[128 = 0]
[84] 124; 133; 141; 125; 118; 149; 144; 127; 127; 121; 114; 146; 138; 115; 115; 108; 108; 118; 117; 147; 122; 123; 135; 127; 136; 131; 147
[75] 102; 129; 146; 118; 141; 143; 141; 126; 136; 112; 119; 142; 145; 107; 124; 111; 123; 166; 120; 145; 133; 141; 135; 132; 126; 141; 143
[82] 147; 133; 127; 114; 140; 143; 117; 125; 130; 126; 127; 145; 144; 112; 97; 113; 132; 126; 124; 140; 118; 120; 108; 120; 118; 123; 140
[82] 66; 127; 131; 130; 110; 100; 74; 126; 149; 95; 166; 124; 154; 131; 140; 107; 157; 152; 115; 131; 130; 137; 150; 164; 77; 140; 136
[75] 137; 112; 149; 94; 154; 132; 144; 137; 137; 87; 109; 169; 146; 95; 131; 125; 112; 126; 105; 128; 128; 98; 149; 129; 152; 161; 126
[74] 137; 98; 126; 129; 115; 124; 107; 107; 119; 166; 148; 116; 110; 125; 129; 119; 123; 104; 122; 137; 134; 125; 78; 96; 125; 112; 128
[82] 64; 105; 154; 118; 123; 143; 135; 111; 99; 119; 122; 165; 113; 118; 131; 100; 131; 159; 124; 178; 133; 136; 92; 113; 112; 153; 166
[75] 103; 148; 146; 122; 120; 171; 137; 128; 134; 104; 105; 141; 152; 118; 114; 98; 125; 136; 124; 152; 129; 141; 143; 147; 138; 126; 152
[84] 112; 88; 139; 126; 135; 140; 137; 125; 126; 129; 112; 139; 130; 126; 136; 128; 112; 169; 141; 125; 112; 139; 144; 125; 130; 121; 112
[74] 157; 138; 114; 136; 120; 126; 105; 132; 140; 117; 114; 99; 124; 139; 156; 154; 136; 106; 151; 101; 146; 122; 139; 152; 163; 125; 114
[75] 101; 113; 147; 140; 122; 132; 137; 113; 138; 142; 135; 118; 123; 125; 144; 138; 121; 185; 122; 116; 139; 159; 153; 126; 127; 120; 115
[74] 75; 130; 138; 133; 111; 125; 180; 121; 118; 140; 119; 122; 110; 124; 144; 116; 114; 126; 131; 156; 139; 153; 125; 121; 134; 129; 139
[74] 98; 150; 132; 135; 122; 140; 178; 132; 143; 123; 106; 135; 149; 113; 111; 114; 108; 161; 140; 142; 109; 159; 171; 144; 118; 114; 136
[78] 116; 92; 108; 120; 151; 107; 97; 121; 117; 120; 115; 137; 116; 125; 144; 146; 154; 175; 184; 133; 119; 133; 89; 131; 107; 137; 126
[84] 180; 99; 97; 117; 147; 87; 114; 149; 137; 103; 105; 138; 135; 117; 147; 152; 109; 95; 160; 107; 105; 83; 136; 139; 143; 148; 110
[82] 91; 112; 128; 92; 119; 108; 101; 106; 123; 104; 135; 149; 119; 98; 140; 117; 163; 98; 138; 159; 145; 117; 71; 125; 116; 141; 145
[84] 113; 166; 138; 134; 147; 162; 110; 135; 141; 130; 153; 123; 169; 135; 78; 91; 148; 183; 100; 139; 121; 157; 137; 137; 84; 116; 148
[84] 132; 177; 121; 130; 166; 141; 129; 152; 158; 124; 151; 106; 172; 150; 86; 136; 169; 198; 121; 86; 110; 169; 187; 156; 85; 93; 91
[84] 155; 141; 132; 146; 124; 107; 147; 120; 120; 174; 164; 140; 119; 111; 94; 113; 93; 120; 82; 149; 121; 113; 103; 81; 100; 143; 161
[74] 89; 85; 157; 113; 126; 133; 102; 121; 151; 84; 123; 160; 160; 99; 144; 110; 114; 177; 115; 130; 121; 125; 170; 150; 121; 149; 129
[78] 106; 130; 118; 132; 145; 145; 139; 136; 121; 123; 98; 117; 131; 136; 133; 120; 134; 162; 169; 147; 126; 153; 115; 142; 131; 126; 138
[82] 121; 137; 139; 150; 162; 161; 173; 160; 136; 118; 99; 155; 172; 136; 87; 113; 89; 233; 133; 125; 74; 153; 212; 147; 99; 128; 131
[75] 129; 157; 117; 130; 95; 137; 121; 119; 97; 156; 161; 160; 121; 146; 56; 98; 148; 74; 109; 156; 86; 117; 93; 102; 65; 93; 152
[82] 84; 110; 129; 98; 163; 87; 110; 142; 138; 88; 157; 155; 151; 123; 126; 130; 167; 176; 119; 116; 111; 127; 149; 144; 70; 148; 105
[74] 50; 145; 150; 135; 110; 173; 142; 139; 152; 107; 123; 94; 167; 149; 136; 87; 133; 152; 118; 133; 135; 181; 189; 175; 130; 99; 118
[78] 95; 113; 141; 127; 108; 87; 85; 99; 124; 131; 181; 138; 102; 123; 147; 145; 163; 147; 102; 122; 151; 125; 107; 115; 91; 147; 130
[78] 162; 117; 112; 113; 100; 45; 71; 103; 128; 113; 170; 157; 94; 99; 151; 171; 154; 64; 117; 110; 142; 68; 92; 114; 111; 163; 131
[84] 130; 131; 129; 140; 129; 132; 153; 139; 118; 143; 128; 122; 123; 144; 124; 123; 109; 121; 117; 130; 121; 128; 138; 119; 131; 128; 127
[78] 140; 149; 124; 125; 112; 129; 113; 121; 127; 121; 135; 142; 125; 129; 111; 140; 150; 114; 128; 118; 121; 121; 133; 133; 116; 117; 127
[75] 80; 144; 135; 133; 156; 123; 121; 134; 139; 121; 145; 98; 138; 136; 146; 123; 157; 196; 125; 132; 159; 166; 126; 145; 112; 145; 133
[75] 160; 133; 123; 133; 106; 124; 193; 115; 104; 173; 117; 166; 103; 104; 85; 123; 81; 84; 123; 157; 94; 111; 106; 78; 122; 114; 151
[74] 86; 70; 162; 129; 121; 153; 154; 118; 117; 158; 132; 121; 121; 131; 146; 93; 86; 136; 94; 148; 134; 142; 124; 98; 144; 122; 121
[82] 150; 171; 136; 138; 143; 134; 144; 156; 156; 123; 151; 116; 168; 137; 99; 118; 115; 138; 78; 99; 118; 130; 198; 143; 117; 125; 115
[82] 93; 128; 153; 148; 121; 159; 151; 125; 109; 138; 120; 141; 124; 137; 121; 104; 104; 169; 113; 157; 126; 145; 135; 120; 124; 140; 159
[84] 85; 97; 162; 125; 95; 157; 166; 95; 114; 141; 107; 147; 99; 111; 147; 127; 107; 140; 127; 148; 140; 149; 127; 108; 156; 117; 130
[75] 130; 152; 125; 138; 96; 151; 157; 115; 110; 144; 102; 130; 106; 126; 120; 123; 116; 89; 146; 155; 132; 133; 106; 120; 151; 115; 155
[84] 123; 96; 142; 121; 103; 119; 100; 108; 120; 141; 157; 137; 115; 119; 134; 111; 119; 87; 93; 140; 137; 105; 96; 103; 125; 134; 136
[74] 136; 143; 107; 109; 122; 134; 76; 110; 110; 130; 141; 122; 109; 141; 115; 137; 196; 92; 153; 132; 141; 127; 57; 125; 114; 104; 129
[74] 79; 120; 171; 141; 121; 166; 170; 119; 124; 142; 126; 132; 128; 128; 131; 104; 98; 179; 93; 146; 139; 160; 156; 117; 137; 131; 139
[78] 125; 103; 155; 129; 123; 142; 130; 117; 132; 142; 142; 139; 134; 116; 122; 112; 101; 145; 89; 130; 128; 127; 139; 108; 128; 129; 129
[74] 144; 115; 110; 122; 121; 130; 109; 130; 131; 124; 111; 101; 122; 140; 153; 140; 138; 87; 160; 113; 136; 124; 116; 142; 159; 110; 106
[75] 159; 116; 105; 133; 107; 95; 125; 114; 102; 167; 147; 135; 87; 138; 118; 151; 134; 75; 139; 124; 112; 106; 84; 92; 110; 111; 120
[75] 84; 107; 139; 100; 107; 163; 116; 107; 130; 105; 106; 150; 141; 111; 119; 106; 150; 129; 153; 149; 117; 146; 119; 142; 124; 95; 126
[74] 178; 95; 99; 105; 125; 114; 101; 109; 112; 123; 90; 135; 89; 115; 158; 173; 147; 76; 194; 118; 135; 98; 67; 119; 171; 122; 112
[82] 103; 117; 151; 139; 119; 168; 144; 131; 115; 119; 104; 161; 142; 128; 110; 93; 92; 157; 120; 160; 104; 129; 148; 130; 124; 138; 161
[75] 119; 120; 116; 164; 137; 97; 141; 113; 130; 171; 127; 81; 96; 123; 173; 155; 112; 191; 162; 133; 163; 163; 97; 114; 139; 145; 140
[78] 183; 127; 122; 119; 80; 104; 99; 101; 107; 109; 111; 171; 82; 102; 148; 164; 123; 30; 137; 133; 142; 59; 88; 115; 170; 158; 157
[74] 172; 112; 114; 121; 141; 119; 126; 133; 145; 116; 105; 153; 150; 101; 111; 140; 105; 141; 152; 115; 93; 109; 150; 134; 125; 125; 120
[78] 118; 104; 134; 111; 131; 134; 98; 124; 127; 128; 152; 124; 131; 144; 126; 126; 157; 124; 114; 109; 126; 130; 125; 125; 113; 107; 96
[78] 132; 99; 160; 128; 114; 129; 119; 108; 132; 140; 152; 148; 126; 104; 130; 116; 96; 130; 74; 132; 138; 110; 130; 100; 133; 146; 139
[82] 145; 78; 102; 102; 121; 98; 110; 127; 128; 99; 95; 143; 117; 117; 161; 157; 132; 80; 185; 112; 109; 97; 121; 142; 149; 122; 95
[78] 161; 121; 137; 113; 125; 143; 121; 139; 129; 123; 132; 117; 130; 137; 137; 119; 117; 52; 91; 114; 143; 95; 128; 122; 170; 128; 112
[82] 92; 116; 128; 103; 119; 121; 160; 127; 132; 86; 85; 160; 134; 95; 144; 122; 118; 113; 162; 153; 118; 124; 139; 149; 143; 139; 137
[84] 104; 92; 139; 91; 135; 124; 94; 131; 153; 85; 145; 161; 170; 116; 113; 116; 150; 144; 113; 104; 95; 120; 173; 150; 90; 112; 89
[78] 128; 196; 138; 157; 148; 196; 175; 157; 126; 126; 89; 102; 150; 153; 108; 105; 111; 168; 129; 146; 141; 164; 159; 152; 161; 131; 161
[78] 120; 132; 102; 99; 102; 58; 68; 101; 144; 112; 186; 160; 129; 105; 102; 155; 198; 107; 136; 105; 102; 114; 115; 133; 44; 104; 105
[75] 83; 103; 129; 102; 125; 127; 73; 97; 116; 101; 121; 140; 111; 108; 157; 127; 179; 144; 166; 160; 159; 134; 54; 135; 125; 144; 152
[84] 149; 123; 131; 148; 102; 128; 175; 125; 101; 159; 106; 121; 86; 133; 152; 134; 78; 66; 123; 145; 142; 108; 108; 99; 180; 142; 146
[84] 102; 114; 116; 129; 131; 76; 129; 137; 104; 125; 149; 158; 115; 127; 126; 114; 122; 115; 122; 159; 108; 100; 100; 112; 80; 167; 157
[82] 117; 122; 148; 132; 112; 143; 122; 130; 122; 121; 136; 139; 131; 137; 128; 110; 114; 111; 96; 133; 128; 115; 144; 128; 133; 137; 137
120; 163; 116; 116; 129; 130; 120; 121; 124; 121; 135; 148; 135; 121; 89; 124; 169; 136; 143; 142; 115; 138; 106; 132; 88; 114; 143 : [74]
123; 105; 147; 134; 122; 145; 93; 125; 146; 122; 150; 147; 164; 127; 102; 107; 116; 173; 99; 114; 98; 130; 174; 136; 93; 115; 120 : [75]
154; 100; 137; 146; 145; 150; 118; 138; 132; 168; 152; 100; 141; 156; 114; 114; 103; 151; 94; 104; 116; 136; 144; 108; 124; 105; 101 : [84]
136; 122; 105; 128; 120; 111; 99; 127; 119; 142; 147; 120; 120; 147; 117; 131; 151; 100; 142; 122; 112; 122; 103; 124; 100; 107; 117 : [75]
124; 130; 122; 131; 148; 113; 120; 133; 129; 137; 147; 134; 142; 121; 107; 111; 127; 159; 120; 143; 116; 130; 112; 119; 89; 140; 146 : [75]
111; 92; 120; 111; 129; 107; 105; 128; 117; 133; 150; 121; 122; 136; 138; 109; 138; 85; 120; 138; 127; 112; 88; 115; 114; 127; 118 : [74]
143; 151; 165; 141; 101; 171; 139; 112; 127; 133; 127; 153; 131; 112; 105; 111; 96; 128; 79; 142; 138; 120; 147; 115; 149; 138; 164 : [78]
117; 91; 159; 116; 77; 162; 124; 95; 108; 133; 118; 156; 101; 118; 138; 116; 110; 71; 109; 146; 136; 110; 108; 105; 163; 116; 135 : [78]
167; 134; 114; 138; 133; 123; 137; 130; 124; 160; 135; 121; 124; 130; 107; 131; 114; 115; 127; 124; 115; 122; 113; 106; 122; 115; 127 : [74]
138; 139; 120; 114; 137; 121; 124; 140; 149; 105; 127; 138; 160; 112; 111; 117; 127; 119; 126; 124; 111; 118; 151; 145; 116; 126; 124 : [82]
129; 121; 130; 131; 136; 143; 139; 144; 119; 137; 125; 103; 123; 157; 141; 122; 122; 104; 119; 119; 135; 129; 132; 127; 152; 121; 109 : [74]
124; 131; 124; 148; 105; 123; 121; 115; 121; 145; 128; 89; 90; 152; 171; 163; 144; 120; 148; 108; 162; 144; 121; 133; 159; 120; 112 : [75]
95; 114; 130; 114; 151; 115; 163; 134; 120; 112; 109; 152; 124; 118; 135; 136; 131; 168; 149; 138; 117; 138; 135; 128; 117; 142; 123 : [82]
101; 119; 137; 134; 158; 160; 194; 128; 101; 140; 77; 163; 120; 114; 108; 119; 101; 215; 168; 171; 104; 159; 115; 109; 122; 137; 158 : [82]
121; 92; 144; 132; 157; 140; 154; 146; 136; 148; 131; 101; 143; 136; 143; 104; 87; 149; 99; 125; 132; 138; 144; 115; 147; 132; 109 : [78]
130; 113; 108; 134; 112; 103; 106; 108; 128; 134; 119; 97; 89; 141; 177; 188; 164; 133; 185; 92; 150; 146; 118; 140; 149; 108; 90 : [82]
97; 163; 124; 164; 123; 142; 159; 139; 143; 151; 124; 52; 124; 166; 160; 141; 134; 163; 145; 106; 159; 189; 167; 156; 151; 102; 105 : [75]
120; 150; 109; 124; 125; 110; 128; 134; 123; 123; 132; 116; 120; 138; 131; 133; 153; 96; 144; 131; 133; 128; 112; 137; 121; 125; 128 : [74]
127; 101; 124; 116; 122; 106; 102; 123; 115; 130; 146; 128; 112; 132; 145; 123; 135; 81; 117; 134; 137; 102; 90; 114; 128; 140; 127 : [82]
141; 127; 137; 145; 98; 141; 120; 112; 117; 149; 132; 103; 92; 152; 156; 155; 132; 102; 122; 106; 157; 130; 126; 120; 166; 116; 114 : [82]
185; 130; 95; 138; 135; 110; 150; 140; 122; 164; 120; 105; 114; 137; 121; 143; 106; 78; 148; 117; 114; 114; 109; 108; 143; 110; 113 : [74]
90; 131; 164; 125; 77; 182; 113; 91; 106; 126; 126; 154; 108; 130; 119; 112; 147; 116; 111; 152; 143; 139; 112; 122; 137; 110; 152 : [78]
150; 100; 149; 115; 103; 180; 130; 108; 100; 125; 88; 166; 106; 120; 123; 123; 108; 86; 132; 147; 125; 103; 103; 108; 175; 121; 142 : [82]
89; 165; 145; 127; 162; 147; 153; 158; 151; 109; 142; 112; 174; 140; 110; 100; 137; 184; 93; 123; 130; 162; 183; 154; 106; 131; 122 : [75]
